Below is a small trained network, with its code and all its weights. Each question gives an input and a target symbol and asks what happens when units are switched off, that is, made to give their printed mean instead of their output.

import numpy as np


def w(rows, s, z=0):
    codes = np.array(rows[::2]) - 128.0
    scale = np.full(codes.shape[1], s)
    scale[-1] = z or s
    return codes * scale


def f(y):
    return y / 2 * (1 + np.tanh(0.7978845608 * (y + 0.044715 * y**3)))


def softmax(a):
    e = np.exp(a - a.max(-1, keepdims=True))
    return e / e.sum(-1, keepdims=True)


def log_softmax(a):
    a = a - a.max(-1, keepdims=True)
    return a - np.log(np.exp(a).sum(-1, keepdims=True))


def net(x, mask):
    ids = ['αγδζηθλξπψω'.index(c) for c in x.split()]
    T = len(ids)
    res = E[ids] + P[:T]
    r = res
    for j in range(3):
        rows = slice(2 * j, 2 * j + 2)
        q, k, v = (r @ M[0][rows].T for M in (Q, K, V))
        z = softmax(np.where(np.tri(T) > 0, q @ k.T / 2**0.5, -1e9)) @ v
        o = O[0][rows]
        res = res + np.where(mask[j], z, o[:, -1]) @ o[:, :-1]
    y = f(res @ A[0][:, :-1].T + A[0][:, -1])
    res = res + np.where(mask[3:15], y, B[0][:, -1]) @ B[0][:, :-1]
    return log_softmax(res[-1] @ U[:, :-1].T + U[:, -1])


Q, K, V, O, A, B = {}, {}, {}, {}, {}, {}
E = w([
[57,113,64,80,162,187,64,94,87,71,213],'α',
[203,160,30,172,131,219,151,112,170,175,213],'γ',
[205,192,138,109,61,168,35,150,152,187,98],'δ',
[111,119,107,173,90,169,203,95,245,133,154],'ζ',
[66,110,90,133,2,98,86,200,130,121,188],'η',
[224,150,95,33,143,161,132,214,74,137,163],'θ',
[142,221,201,157,159,195,149,153,102,89,152],'λ',
[212,183,146,77,238,152,137,104,215,141,124],'ξ',
[107,93,178,157,174,157,41,140,199,93,66],'π',
[65,121,102,64,163,146,198,193,175,87,153],'ψ',
[224,80,112,250,103,155,75,91,151,87,157],'ω',
],0.0094)
P = w([
[174,222,62,134,114,70,159,90,137,55,56],'0',
[135,98,243,89,78,253,94,110,39,158,248],'1',
[113,16,190,51,154,171,128,98,80,164,135],'2',
[125,68,169,98,153,167,124,116,117,160,146],'3',
[150,103,136,85,129,149,124,113,132,149,154],'4',
[150,129,112,107,151,142,126,129,151,111,162],'5',
[166,163,107,110,159,141,107,146,166,107,156],'6',
[178,183,84,130,133,134,111,160,170,71,168],'7',
[185,196,83,165,130,166,96,181,193,42,169],'8',
[190,207,55,168,174,134,96,168,223,22,132],'9',
[185,234,87,212,113,206,29,228,183,22,225],'10',
],0.0056)
Q[0] = w([
[78,59,118,182,55,31,185,79,50,245,37],'head 1',
[123,159,29,190,92,167,97,221,170,81,153],'head 1',
[164,176,44,160,124,187,43,233,216,10,193],'head 2',
[189,194,163,128,173,214,94,183,161,131,126],'head 2',
[114,89,155,99,115,44,199,62,14,254,99],'head 3',
[87,85,149,163,155,87,172,24,88,206,65],'head 3',
],0.0059)
K[0] = w([
[110,74,255,80,171,201,205,159,58,133,174],'head 1',
[150,219,106,131,174,58,141,138,161,1,55],'head 1',
[148,217,44,142,102,73,147,118,182,7,72],'head 2',
[78,118,42,125,111,145,120,122,177,23,149],'head 2',
[67,59,220,100,162,201,75,71,127,189,186],'head 3',
[94,68,187,80,91,167,91,137,100,208,169],'head 3',
],0.0057)
V[0] = w([
[127,100,79,211,39,135,121,98,94,95,198],'head 1',
[139,140,87,125,240,169,197,94,119,55,206],'head 1',
[154,172,158,181,90,117,255,161,201,150,124],'head 2',
[30,78,105,121,134,84,182,94,195,90,85],'head 2',
[140,117,23,60,118,115,173,186,146,166,158],'head 3',
[171,109,100,162,153,141,71,26,215,153,109],'head 3',
],0.0084)
O[0] = w([
[99,198,66,152,64,57,251,202,117,173,191,125],'head 1',
[150,59,245,144,127,89,150,117,130,144,182,253],'head 1',
[58,120,165,77,230,138,79,181,123,212,154,115],'head 2',
[141,14,64,105,159,168,175,185,128,74,180,38],'head 2',
[123,97,213,217,168,212,206,115,38,207,85,108],'head 3',
[35,66,139,115,2,144,136,164,176,121,45,143],'head 3',
],0.008,0.0056)
A[0] = w([
[122,168,104,145,109,153,99,116,143,129,173,230],'neuron 1',
[125,153,144,133,89,152,143,110,176,190,156,231],'neuron 2',
[140,119,171,115,129,114,152,87,189,170,105,141],'neuron 3',
[81,119,113,101,125,120,127,108,164,42,167,247],'neuron 4',
[76,158,107,85,63,2,133,207,157,133,145,172],'neuron 5',
[102,154,145,126,85,201,147,103,126,96,124,226],'neuron 6',
[150,120,132,102,133,104,180,92,182,191,125,233],'neuron 7',
[59,98,121,43,156,134,112,195,137,127,138,248],'neuron 8',
[120,145,119,125,66,106,137,138,119,156,94,162],'neuron 9',
[129,156,101,136,145,95,124,128,122,154,144,156],'neuron 10',
[168,167,118,157,153,152,176,73,118,195,140,142],'neuron 11',
[173,136,126,79,108,130,126,69,147,65,127,198],'neuron 12',
],0.0078,0.0015)
B[0] = w([
[142,123,88,143,148,75,91,107,154,138,107,247],'neuron 1',
[99,112,75,146,171,42,82,174,91,125,96,253],'neuron 2',
[83,141,124,196,131,64,108,171,131,95,122,198],'neuron 3',
[113,122,177,125,79,112,153,74,140,204,164,215],'neuron 4',
[105,108,172,71,141,160,78,136,89,2,139,192],'neuron 5',
[110,130,85,171,65,129,134,94,126,164,41,228],'neuron 6',
[109,155,94,139,152,43,75,177,104,111,154,168],'neuron 7',
[137,219,149,52,141,197,177,104,211,149,159,153],'neuron 8',
[151,98,103,79,143,134,186,178,49,83,114,142],'neuron 9',
[107,194,123,155,202,122,64,161,126,87,178,137],'neuron 10',
[76,129,98,173,145,164,98,107,76,40,180,200],'neuron 11',
[151,150,78,155,72,125,144,61,157,149,177,244],'neuron 12',
],0.0054,0.0033)
U = w([
[236,83,116,191,45,79,202,127,138,74,145,207],'α',
[31,116,146,170,109,41,182,192,113,243,96,105],'γ',
[122,199,39,102,98,167,102,108,116,180,7,146],'δ',
[114,123,132,77,150,192,211,185,188,186,161,80],'ζ',
[92,126,2,172,179,154,125,178,99,127,142,129],'η',
[107,187,183,174,164,145,114,76,61,72,116,67],'θ',
[165,173,141,92,168,37,60,107,185,134,197,229],'λ',
[132,57,195,117,102,183,98,112,175,128,39,144],'ξ',
[124,146,83,89,78,204,158,28,157,106,153,96],'π',
[245,68,127,83,188,196,137,164,63,112,130,108],'ψ',
[78,116,119,72,96,95,111,191,94,23,119,6],'ω',
],0.0044,0.0017)

Each question gives the input, a string of symbols that net reads in full, and the target symbol t.
The units are the heads (2 rows each of Q, K, V and O) and the neurons (one row each of A and B). Each row of codes is followed by its name. A weight is (code - 128) times the scale printed after its matrix; where a second scale follows, it is the last column's (O, A, B and U).
mask holds one flag per unit, heads first, then neurons. A switched-off unit (its flag False) gives its mean, the last column of its rows in O or B, instead of its output. The means were averaged over made-up inputs and are rounded, as every weight is.
A unit's drop is (log p(t) with every unit on - log p(t) with that unit switched off) / (log p(t) with every unit on - log p(t) with every unit switched off).
The circuit of an input: a set's keep is (log p(t) with only the set's units on - log p(t) with every unit switched off) / (log p(t) with every unit on - log p(t) with every unit switched off). Starting from the 12 units with the biggest drops (on a tie, the unit counted first), units are removed one at a time, each time the one whose removal leaves the highest keep (on an exact tie, the one counted first), for as long as the keep stays at least 0.8.
units of the circuit, in order: the units of the circuit, biggest drop first
unit that matters most: the unit with the biggest drop
k most important neurons: the k neurons with the biggest drops, biggest first
heads that matter: for each layer, one digit per head in row order, 1 if its drop is at least 0.15 and else 0, layers parted by /
drop when u is switched off: that unit's drop, to one decimal
input γ α λ ζ, target γ: heads that matter	101
input ξ ξ ξ ξ θ α π, target ξ: units of the circuit, in order	[head 1; head 3]
input θ α θ θ, target θ: units of the circuit, in order	[head 3; head 2; neuron 11]
input ξ θ ψ θ δ γ ξ ξ δ, target ξ: units of the circuit, in order	[head 1; head 3]
input ω λ λ α α ω π, target ω: heads that matter	101
input ξ ζ θ δ α ζ ξ δ, target ξ: units of the circuit, in order	[head 3; head 1]
input λ δ λ ω η, target ω: 2 most important neurons	[neuron 5; neuron 9]
input γ ξ γ, target γ: units of the circuit, in order	[head 3; head 1; head 2; neuron 2]
input α α α ξ ζ α δ, target α: unit that matters most	head 2
input ξ λ λ λ α ξ λ λ α ξ α, target ξ: units of the circuit, in order	[head 1; head 3]
input λ λ λ ψ, target λ: heads that matter	001
input γ ω π θ γ λ, target γ: units of the circuit, in order	[head 3; head 1; head 2]
input λ λ λ λ γ, target λ: heads that matter	011
input λ λ λ θ, target λ: heads that matter	011
input ζ π ψ, target ζ: heads that matter	010
input ξ ξ ξ δ λ, target ξ: heads that matter	101
input π η α, target π: heads that matter	010
input π λ α, target π: most important neuron	[neuron 12]
input ω α ξ ξ λ ξ ξ α λ λ η, target ω: drop when head 3 is switched off	0.4
input ξ α ξ λ, target ξ: drop when head 1 is switched off	0.7
input α α λ θ, target α: drop when neuron 5 is switched off	0.0
input γ ξ ξ α π α α ζ, target γ: most important neuron	[neuron 2]
